How the objects are linked:
j620 λ j320
j620 ω j444
j620 φ j371
j620 ρ j32
j966 λ j395
j966 ω j715
j966 φ j802
j966 ρ j810
j891 λ j371
j891 ω j118
j891 φ j595
j891 ρ j234
j133 λ j865
j133 ω j306
j133 φ j129
j133 ρ j17
j574 λ j150
j574 ω j183
j574 φ j417
j574 ρ j26
j403 λ j623
j403 ω j17
j403 φ j620
j403 ρ j129
j736 λ j572
j736 ω j483
j736 φ j346
j736 ρ j420
j29 λ j684
j29 ω j822
j29 φ j378
j29 ρ j289
j483 λ j735
j483 ω j902
j483 φ j327
j483 ρ j736
j44 λ j635
j44 ω j307
j44 φ j54
j44 ρ j519
j458 λ j256
j458 ω j40
j458 φ j498
j458 ρ j959
j982 λ j736
j982 ω j792
j982 φ j369
j982 ρ j140
j633 λ j255
j633 ω j337
j633 φ j303
j633 ρ j256
j169 λ j327
j169 ω j140
j169 φ j337
j169 ρ j369
j524 λ j810
j524 ω j245
j524 φ j865
j524 ρ j722
j43 λ j530
j43 ω j47
j43 φ j977
j43 ρ j339
j346 λ j998
j346 ω j327
j346 φ j255
j346 ρ j775
j572 λ j348
j572 ω j735
j572 φ j998
j572 ρ j600
j333 λ j403
j333 ω j396
j333 φ j750
j333 ρ j702
j659 λ j995
j659 ω j711
j659 φ j67
j659 ρ j328
j684 λ j118
j684 ω j563
j684 φ j43
j684 ρ j912
j902 λ j906
j902 ω j705
j902 φ j420
j902 ρ j483
j519 λ j594
j519 ω j44
j519 φ j213
j519 ρ j395
j758 λ j284
j758 ω j339
j758 φ j29
j758 ρ j977
j420 λ j600
j420 ω j736
j420 φ j775
j420 ρ j327
j130 λ j590
j130 ω j301
j130 φ j795
j130 ρ j896
j735 λ j267
j735 ω j906
j735 φ j767
j735 ρ j572
j844 λ j339
j844 ω j378
j844 φ j267
j844 ρ j470
j284 λ j723
j284 ω j595
j284 φ j684
j284 ρ j271
j792 λ j483
j792 ω j255
j792 φ j169
j792 ρ j982
j563 λ j24
j563 ω j271
j563 φ j47
j563 ρ j684
j479 λ j619
j479 ω j865
j479 φ j36
j479 ρ j623
j601 λ j896
j601 ω j594
j601 φ j398
j601 ρ j552
j390 λ j700
j390 ω j807
j390 φ j458
j390 ρ j150
j959 λ j559
j959 ω j458
j959 φ j590
j959 ρ j577
j94 λ j169
j94 ω j303
j94 φ j150
j94 ρ j807
j865 λ j91
j865 ω j708
j865 φ j607
j865 ρ j479
j977 λ j271
j977 ω j758
j977 φ j289
j977 ρ j822
j369 λ j346
j369 ω j169
j369 φ j633
j369 ρ j700
j309 λ j577
j309 ω j417
j309 φ j896
j309 ρ j301
j896 λ j183
j896 ω j130
j896 φ j279
j896 ρ j445
j239 λ j722
j239 ω j320
j239 φ j17
j239 ρ j306
j705 λ j67
j705 ω j532
j705 φ j736
j705 ρ j902
j470 λ j758
j470 ω j844
j470 φ j348
j470 ρ j798
j213 λ j703
j213 ω j54
j213 φ j805
j213 ρ j973
j810 λ j54
j810 ω j966
j810 φ j91
j810 ρ j800
j411 λ j365
j411 ω j398
j411 φ j519
j411 ρ j307
j577 λ j303
j577 ω j959
j577 φ j183
j577 ρ j498
j417 λ j959
j417 ω j418
j417 φ j130
j417 ρ j309
j395 λ j601
j395 ω j519
j395 φ j973
j395 ρ j54
j365 λ j417
j365 ω j279
j365 φ j594
j365 ρ j983
j775 λ j532
j775 ω j346
j775 φ j792
j775 ρ j550
j271 λ j750
j271 ω j284
j271 φ j912
j271 ρ j563
j802 λ j973
j802 ω j800
j802 φ j319
j802 ρ j91
j443 λ j44
j443 ω j805
j443 φ j810
j443 ρ j715
j715 λ j519
j715 ω j443
j715 φ j800
j715 ρ j966
j378 λ j43
j378 ω j995
j378 φ j798
j378 ρ j844
j498 λ j94
j498 ω j577
j498 φ j574
j498 ρ j590
j906 λ j798
j906 ω j67
j906 φ j600
j906 ρ j735
j594 λ j130
j594 ω j635
j594 φ j703
j594 ρ j601
j787 λ j306
j787 ω j32
j787 φ j333
j787 ρ j371
j129 λ j607
j129 ω j403
j129 φ j32
j129 ρ j444
j445 λ j574
j445 ω j896
j445 φ j365
j445 ρ j795
j795 λ j26
j795 ω j445
j795 φ j983
j795 ρ j279
j371 λ j133
j371 ω j787
j371 φ j702
j371 ρ j396
j289 λ j912
j289 ω j29
j289 φ j844
j289 ρ j995
j995 λ j47
j995 ω j289
j995 φ j470
j995 ρ j378
j983 λ j309
j983 ω j365
j983 φ j601
j983 ρ j635
j623 λ j319
j623 ω j479
j623 φ j320
j623 ρ j607
j912 λ j891
j912 ω j684
j912 φ j339
j912 ρ j47
j807 λ j369
j807 ω j94
j807 φ j40
j807 ρ j390
j711 λ j289
j711 ω j348
j711 φ j23
j711 ρ j659
j550 λ j705
j550 ω j775
j550 φ j982
j550 ρ j255
j722 λ j800
j722 ω j524
j722 φ j479
j722 ρ j708
j348 λ j29
j348 ω j267
j348 φ j328
j348 ρ j711
j255 λ j902
j255 ω j550
j255 φ j140
j255 ρ j792
j559 λ j982
j559 ω j256
j559 φ j807
j559 ρ j303
j552 λ j445
j552 ω j601
j552 φ j411
j552 ρ j703
j444 λ j36
j444 ω j129
j444 φ j787
j444 ρ j620
j47 λ j234
j47 ω j912
j47 φ j758
j47 ρ j43
j337 λ j550
j337 ω j700
j337 φ j559
j337 ρ j633
j118 λ j787
j118 ω j24
j118 φ j530
j118 ρ j891
j234 λ j396
j234 ω j891
j234 φ j284
j234 ρ j530
j256 λ j792
j256 ω j633
j256 φ j94
j256 ρ j559
j418 λ j458
j418 ω j26
j418 φ j301
j418 ρ j417
j320 λ j524
j320 ω j36
j320 φ j133
j320 ρ j239
j822 λ j563
j822 ω j977
j822 φ j995
j822 ρ j29
j150 λ j337
j150 ω j390
j150 φ j959
j150 ρ j40
j328 λ j378
j328 ω j659
j328 φ j906
j328 ρ j23
j279 λ j418
j279 ω j795
j279 φ j635
j279 ρ j365
j532 λ j23
j532 ω j998
j532 φ j483
j532 ρ j705
j267 λ j822
j267 ω j798
j267 φ j659
j267 ρ j348
j32 λ j239
j32 ω j620
j32 φ j396
j32 ρ j787
j36 λ j245
j36 ω j607
j36 φ j306
j36 ρ j320
j607 λ j717
j607 ω j623
j607 φ j239
j607 ρ j36
j619 λ j805
j619 ω j91
j619 φ j245
j619 ρ j319
j600 λ j711
j600 ω j572
j600 φ j532
j600 ρ j767
j700 λ j775
j700 ω j369
j700 φ j256
j700 ρ j337
j635 λ j301
j635 ω j983
j635 φ j552
j635 ρ j594
j40 λ j633
j40 ω j150
j40 φ j577
j40 ρ j458
j805 λ j307
j805 ω j908
j805 φ j966
j805 ρ j443
j798 λ j977
j798 ω j470
j798 φ j711
j798 ρ j267
j723 λ j444
j723 ω j702
j723 φ j118
j723 ρ j750
j301 λ j498
j301 ω j309
j301 φ j445
j301 ρ j130
j307 λ j983
j307 ω j411
j307 φ j395
j307 ρ j44
j23 λ j844
j23 ω j328
j23 φ j735
j23 ρ j67
j708 λ j802
j708 ω j722
j708 φ j623
j708 ρ j865
j54 λ j552
j54 ω j395
j54 φ j908
j54 ρ j213
j595 λ j702
j595 ω j530
j595 φ j563
j595 ρ j284
j998 λ j328
j998 ω j767
j998 φ j902
j998 ρ j532
j767 λ j659
j767 ω j600
j767 φ j705
j767 ρ j998
j398 λ j279
j398 ω j703
j398 φ j44
j398 ρ j411
j245 λ j966
j245 ω j717
j245 φ j708
j245 ρ j524
j24 λ j32
j24 ω j750
j24 φ j234
j24 ρ j118
j973 λ j398
j973 ω j213
j973 φ j443
j973 ρ j908
j306 λ j708
j306 ω j239
j306 φ j403
j306 ρ j133
j319 λ j443
j319 ω j619
j319 φ j524
j319 ρ j717
j91 λ j908
j91 ω j802
j91 φ j717
j91 ρ j619
j339 λ j595
j339 ω j43
j339 φ j822
j339 ρ j758
j26 λ j40
j26 ω j574
j26 φ j309
j26 ρ j418
j17 λ j479
j17 ω j133
j17 φ j444
j17 ρ j403
j717 λ j715
j717 ω j319
j717 φ j722
j717 ρ j245
j67 λ j470
j67 ω j23
j67 φ j572
j67 ρ j906
j702 λ j129
j702 ω j333
j702 φ j24
j702 ρ j723
j703 λ j795
j703 ω j552
j703 φ j307
j703 ρ j398
j530 λ j333
j530 ω j234
j530 φ j271
j530 ρ j595
j750 λ j620
j750 ω j723
j750 φ j891
j750 ρ j24
j303 λ j140
j303 ω j559
j303 φ j390
j303 ρ j94
j590 λ j807
j590 ω j498
j590 φ j26
j590 ρ j183
j140 λ j420
j140 ω j982
j140 φ j700
j140 ρ j169
j183 λ j390
j183 ω j590
j183 φ j418
j183 ρ j574
j908 λ j411
j908 ω j973
j908 φ j715
j908 ρ j805
j800 λ j213
j800 ω j810
j800 φ j619
j800 ρ j802
j396 λ j17
j396 ω j371
j396 φ j723
j396 ρ j333
j327 λ j767
j327 ω j420
j327 φ j550
j327 ρ j346

In the rows, zero is written as 496.

The rows follow the links: the fewer symbols apart two objects are, the more alike their rows tend to be.

Rows with their objects:
649,413,273,536,384,524,306,421,390,712,523,219,603,358,496,445,382,349,542,615,151,644,564,742,575,730,569,625,256,629,463,559,597,677,586,385,536,262,406,335,575,684,752,675,336,564,433,262,697,552,438,444,498,301,534,531,400,409,250,201,819,682
object: j337
335,647,664,428,582,573,571,274,601,457,655,373,353,323,473,590,643,210,708,461,578,167,277,431,380,461,324,537,228,509,472,250,672,469,531,394,409,737,671,348,698,458,255,693,770,525,491,359,637,138,510,287,349,475,550,728,352,622,507,574,319,523
object: j289
355,520,679,447,595,472,563,754,543,347,506,646,462,705,576,492,640,682,369,469,685,520,440,226,344,232,471,408,693,386,620,614,503,356,360,477,511,606,470,608,346,401,234,358,573,393,635,711,302,811,643,607,405,785,393,378,750,463,721,804,145,428
object: j865
638,331,435,373,360,362,652,700,413,496,234,717,507,667,517,294,432,840,432,454,801,530,638,319,403,385,505,350,759,330,378,592,392,386,601,576,478,415,455,582,293,304,614,206,189,385,516,782,215,539,547,765,647,589,372,423,709,426,565,421,487,378
object: j810
632,327,336,610,372,446,370,570,436,526,476,481,786,532,493,391,341,601,282,537,240,867,765,671,685,594,668,607,631,595,550,816,378,624,404,547,634,257,307,612,355,578,747,507,364,541,429,460,552,928,386,598,545,456,542,219,541,406,402,432,749,561
object: j417
495,460,479,488,365,476,602,99,577,478,578,441,682,224,319,412,427,192,645,391,447,320,554,637,669,611,425,640,346,579,363,427,512,619,554,504,511,610,606,408,676,458,593,697,663,594,294,274,769,95,234,302,505,284,659,538,236,650,317,420,704,502
object: j705
686,298,257,537,375,421,315,347,413,646,449,260,596,399,422,372,372,443,579,649,352,503,575,826,554,665,550,630,334,511,335,577,577,609,677,423,385,215,441,443,542,466,858,638,345,529,335,302,600,429,345,385,528,358,495,517,260,429,261,178,860,630
object: j303
501,590,548,296,532,485,679,654,422,585,361,586,200,580,590,496,601,612,620,457,812,294,327,184,233,406,349,256,485,376,421,268,568,330,615,484,423,624,570,367,499,403,327,288,332,378,638,719,270,209,725,669,568,556,346,736,664,473,618,456,290,381
object: j444
538,202,463,548,535,324,277,666,462,406,447,420,549,723,491,380,540,768,375,756,608,521,537,668,374,303,578,578,621,316,466,797,591,416,574,411,285,182,371,725,289,234,660,478,429,428,463,533,294,916,445,391,370,804,359,354,441,325,534,519,461,597
object: j703
288,733,628,548,699,622,443,322,619,435,717,369,281,362,477,738,623,212,651,501,434,273,234,550,472,522,395,529,270,567,571,238,607,487,464,449,418,724,637,417,700,573,257,676,819,567,514,307,646,201,503,226,387,471,567,705,297,611,522,600,336,520
object: j844
308,822,691,500,678,653,666,515,618,389,568,736,295,499,538,732,562,445,492,280,555,442,356,278,541,464,429,345,597,552,657,253,325,436,305,640,611,856,620,509,572,596,160,388,720,511,606,619,472,295,598,542,549,470,557,563,594,644,691,750,232,323
object: j891
545,314,385,731,527,411,249,380,542,381,510,481,645,536,382,501,387,589,396,627,357,590,647,923,724,544,695,668,622,499,482,719,373,561,480,564,365,253,428,773,423,393,818,574,596,580,278,333,540,710,227,258,462,530,549,281,183,437,400,471,715,533
object: j577
674,269,325,534,318,424,418,576,397,559,414,469,821,520,505,288,365,594,318,528,296,823,781,573,603,568,630,606,601,552,492,806,464,608,479,499,646,227,312,543,346,564,764,494,280,504,457,504,524,904,413,657,564,451,506,234,614,396,373,389,732,576
object: j301
352,829,656,440,574,672,733,506,576,473,554,685,378,415,554,669,535,359,509,228,477,522,399,181,537,529,406,356,518,606,656,246,389,478,314,596,726,867,589,386,580,705,141,416,627,514,644,582,549,290,661,675,563,384,576,574,708,642,631,684,298,360
object: j595
591,247,329,667,483,361,281,316,519,436,495,399,626,502,363,454,394,571,494,667,413,469,593,932,650,547,651,668,513,490,371,657,442,554,605,521,294,219,469,677,464,332,878,603,530,552,261,317,536,528,220,233,459,504,530,393,146,452,348,350,769,557
object: j40
411,625,621,408,588,560,552,834,441,513,466,571,345,653,658,569,628,634,397,467,589,610,405,165,311,360,455,340,585,456,651,482,536,371,390,459,574,571,443,469,390,569,206,345,415,392,755,718,310,763,778,724,477,675,364,512,862,427,712,680,195,449
object: j36
443,599,615,368,580,474,674,547,508,474,388,645,184,567,525,532,607,609,655,442,883,188,330,271,292,379,356,285,535,335,392,244,510,312,609,534,351,676,654,460,523,310,325,308,470,418,561,678,280,128,637,520,541,585,394,725,521,516,641,523,245,347
object: j787
527,506,383,604,470,586,300,404,464,608,657,201,645,350,501,537,432,265,464,567,54,712,534,708,617,698,578,693,261,705,604,576,591,680,438,384,622,362,408,418,586,767,610,756,538,601,478,221,774,699,436,417,412,328,593,460,416,466,320,396,714,689
object: j140
480,646,564,345,560,571,603,816,408,611,416,556,271,626,685,543,596,626,482,468,628,538,380,122,249,422,413,286,512,453,573,361,565,373,485,449,566,598,464,346,443,588,238,308,303,376,762,707,308,558,820,786,536,584,342,616,861,428,665,530,239,459
object: j306
694,138,349,421,216,330,473,556,375,585,364,393,829,539,475,155,419,633,401,581,493,655,741,523,458,439,542,613,541,447,370,811,588,545,612,387,527,215,308,479,331,390,753,488,209,432,437,535,461,833,418,638,503,553,435,294,603,363,371,328,696,604
object: j795
397,799,640,387,492,657,760,474,534,534,549,633,414,377,555,585,525,303,544,230,493,509,425,142,495,543,352,375,442,613,586,244,443,503,363,541,759,847,584,287,625,715,170,439,556,513,658,573,579,232,649,711,573,340,586,610,753,654,585,612,364,387
object: j271
430,501,495,638,511,557,336,268,580,449,736,295,703,325,416,562,477,204,466,521,138,581,515,730,679,590,554,742,315,675,601,600,572,660,369,416,580,480,465,487,595,645,511,802,762,613,416,201,808,638,344,259,336,426,655,398,326,540,375,566,626,638
object: j550
384,618,644,318,455,539,690,283,560,512,580,414,433,315,453,472,615,191,713,398,626,192,324,283,348,466,266,480,225,474,426,246,705,477,546,391,494,772,652,246,684,466,238,620,636,492,518,421,639,65,528,408,429,439,542,735,482,629,498,520,355,502
object: j977
407,484,535,627,488,525,383,192,617,393,717,337,722,305,363,532,486,202,498,506,237,487,535,736,689,561,517,740,344,625,542,593,552,642,397,434,541,535,517,515,613,567,519,813,809,604,354,200,802,530,287,207,334,436,666,410,252,590,377,578,612,608
object: j346
406,741,611,311,427,624,798,433,507,588,537,558,447,325,541,495,538,240,609,238,528,445,427,117,433,532,309,389,375,584,533,243,524,506,435,493,730,846,588,214,649,686,188,489,515,500,642,547,619,160,646,693,563,311,578,659,731,656,545,547,373,430
object: j684
312,738,692,486,694,554,638,493,629,337,511,745,206,554,508,702,592,547,554,380,745,267,318,335,455,371,425,337,623,422,540,243,382,358,407,633,401,794,664,589,539,395,220,356,718,476,542,627,374,221,570,445,506,588,499,631,475,606,700,737,198,293
object: j723
668,118,366,415,264,295,449,567,387,553,370,371,788,572,456,141,454,648,420,636,567,559,686,551,404,397,527,598,528,385,335,834,634,504,636,373,437,186,346,500,334,301,744,501,248,413,431,534,407,807,411,554,443,631,397,325,562,362,411,354,633,621
object: j365
683,309,238,540,368,446,329,375,386,668,477,233,593,392,435,400,370,421,574,658,298,522,586,790,555,682,559,614,299,542,361,558,605,625,681,415,423,218,420,392,553,515,829,646,319,544,357,289,628,439,365,401,519,340,507,538,303,412,254,151,845,647
object: j559
528,547,412,487,361,531,626,141,519,582,519,454,583,221,374,469,375,208,670,354,409,392,562,572,664,694,436,552,337,612,372,326,458,634,550,552,578,606,606,336,704,575,606,641,539,595,354,318,732,11,334,420,586,187,669,609,287,634,320,305,740,482
object: j767
405,621,632,399,604,494,653,546,532,439,424,674,180,575,510,574,610,609,628,431,887,186,310,307,320,366,372,299,560,327,421,235,490,299,587,553,331,695,656,501,518,295,303,322,536,426,535,675,293,129,606,490,537,598,408,707,486,535,659,566,236,327
object: j371
551,291,371,718,513,380,253,358,538,391,504,442,646,516,387,488,380,572,427,654,374,542,623,948,698,553,683,667,588,484,443,710,379,564,523,559,337,251,441,743,440,366,857,591,576,560,270,340,543,651,224,239,453,540,545,322,143,462,381,429,729,535
object: j959

Each walk starts at a row. The symbols on each line, taken left to right, move it on to the next object.
Each answer is a row, close to the row of the object it stands for.
595,468,332,575,439,558,298,430,413,675,597,189,636,346,505,509,406,295,500,607,80,703,541,718,594,724,570,663,256,677,539,557,607,667,499,371,582,310,383,365,570,746,664,714,425,571,479,250,744,636,460,470,466,297,566,482,433,439,284,293,775,706
ω ω φ: 621,428,298,553,418,553,310,425,398,688,560,198,612,346,495,481,387,315,517,610,118,678,546,730,576,719,556,651,232,640,505,558,608,676,543,381,574,280,402,328,577,728,709,700,379,563,472,247,711,588,448,472,486,302,536,503,420,423,266,230,809,693
ω λ φ ρ ρ: 501,512,408,623,491,587,292,384,492,570,684,253,672,332,488,565,443,233,450,571,65,683,536,720,658,670,565,708,280,689,603,590,585,684,398,402,614,396,411,421,592,756,572,762,601,602,462,209,796,693,419,369,402,359,612,433,402,479,339,452,692,681
582,139,455,493,420,309,351,614,442,445,417,390,637,673,467,294,531,723,419,728,644,493,565,626,362,296,544,587,575,313,388,814,632,451,621,383,280,185,387,659,300,214,694,494,383,406,428,536,335,884,416,409,374,765,366,346,449,336,492,466,517,617
λ λ ω λ: 665,251,296,580,419,379,319,319,449,552,449,300,601,430,382,408,387,490,565,675,424,441,587,873,584,606,576,631,403,476,319,614,529,576,684,454,322,203,455,548,528,385,886,617,407,549,275,299,560,435,303,295,485,418,509,488,184,414,280,223,821,604
λ φ ρ: 675,338,263,527,372,465,311,389,367,702,467,232,605,376,455,413,378,381,564,643,262,567,570,776,543,711,559,638,285,567,379,558,600,629,650,394,460,228,415,382,569,570,816,647,317,549,398,273,635,477,399,424,515,325,516,534,339,393,250,151,849,668
636,256,296,588,417,364,303,314,462,524,441,336,598,454,358,414,375,510,546,683,423,433,586,905,597,590,608,636,430,459,324,620,516,573,669,485,297,196,461,587,509,361,879,603,467,543,261,305,545,467,256,261,478,441,500,452,146,437,304,264,811,586
ω ω ρ ω: 673,267,274,552,404,395,317,341,430,602,442,282,592,419,410,389,372,472,571,666,384,471,586,856,553,634,562,626,365,493,314,564,560,597,694,442,353,212,461,496,507,416,865,619,380,531,310,298,591,424,318,329,511,381,506,511,206,413,275,191,836,624
λ ω ω ρ λ: 405,453,545,583,435,489,473,123,628,405,694,383,731,289,339,474,473,197,550,455,323,404,517,721,677,531,484,716,350,594,474,558,546,626,455,464,512,566,578,496,630,484,524,790,797,609,288,228,779,370,240,193,365,408,707,426,219,640,367,567,624,570
620,254,342,617,444,348,286,336,485,484,468,362,611,468,355,427,384,540,524,673,438,459,600,930,620,583,604,651,480,464,347,635,472,574,642,509,295,217,469,647,493,329,880,615,499,552,254,319,551,510,244,243,478,468,502,434,125,431,328,308,767,579
φ φ ω ρ: 545,330,391,717,525,435,268,447,523,382,529,495,686,550,402,518,371,607,326,598,283,700,667,876,740,561,705,652,643,548,531,773,314,585,415,594,461,261,386,771,393,472,788,559,576,570,322,375,544,813,285,336,475,525,551,236,281,445,413,504,717,535
λ λ φ: 655,364,261,524,380,492,316,404,375,705,507,212,609,361,478,426,379,364,570,631,211,621,568,741,551,728,541,624,275,607,425,533,617,641,617,398,510,230,405,347,572,638,775,657,315,550,430,271,679,504,420,454,501,308,514,525,374,407,241,154,840,671
603,315,342,649,419,461,349,549,454,479,484,503,761,541,475,428,345,610,269,534,217,842,734,697,705,595,697,643,649,595,572,822,343,618,398,556,623,267,332,650,363,577,755,512,407,549,421,462,544,919,381,548,522,463,560,208,499,428,410,470,741,552
φ ω: 661,316,328,572,349,431,400,583,421,537,437,479,815,535,495,342,352,584,304,526,260,855,774,625,651,568,659,611,599,564,536,810,397,594,428,518,648,235,297,580,358,589,745,499,314,509,444,469,535,928,419,646,545,455,523,217,596,403,395,408,751,567
λ φ λ φ: 581,277,351,683,501,377,257,329,529,408,500,419,615,510,360,473,386,578,465,664,392,489,619,949,675,557,661,670,560,481,410,691,415,562,571,551,302,238,468,734,446,348,864,587,562,564,257,329,529,594,218,228,457,508,531,369,149,446,358,397,738,562
320,696,689,474,674,527,627,481,607,341,486,722,208,559,501,669,606,566,578,387,788,218,315,343,418,362,415,319,617,394,511,233,397,335,469,606,377,759,677,577,553,356,250,368,680,474,521,630,331,170,578,436,513,587,466,648,453,590,685,686,198,314
λ φ φ ρ: 350,663,655,438,664,515,648,499,608,366,465,705,204,564,501,632,615,560,605,415,824,202,303,319,381,370,403,304,596,368,474,235,425,323,495,595,331,744,676,555,521,341,263,339,631,453,527,640,333,137,581,451,504,598,463,658,450,584,674,636,200,328
λ ρ φ: 455,592,592,326,560,479,680,584,475,508,364,633,173,571,550,529,608,607,645,454,863,228,322,244,274,392,348,273,506,336,391,239,536,318,627,520,354,650,627,423,517,336,314,302,422,402,596,687,266,145,667,593,552,570,387,723,561,506,630,485,267,362
620,315,465,376,371,349,665,652,421,479,243,724,543,675,496,266,463,810,434,454,843,472,633,314,398,337,481,361,765,314,365,597,408,368,604,584,457,431,456,578,296,244,575,206,231,380,511,803,216,539,534,733,628,617,382,402,670,437,577,471,455,361
ω φ: 544,312,535,369,378,327,695,631,478,396,296,730,565,670,473,270,505,785,455,451,897,414,612,288,382,265,459,387,773,294,371,633,431,367,568,541,430,483,487,617,304,186,528,254,336,368,477,789,228,537,503,642,560,679,397,393,647,468,600,551,387,367
ω λ ρ ω λ: 536,251,468,583,567,346,260,688,458,407,449,438,513,730,519,446,546,793,364,751,594,533,515,674,378,320,611,548,633,340,492,786,560,411,538,427,282,194,380,740,272,276,648,446,456,431,483,557,266,952,457,397,376,795,350,343,445,319,548,536,441,596
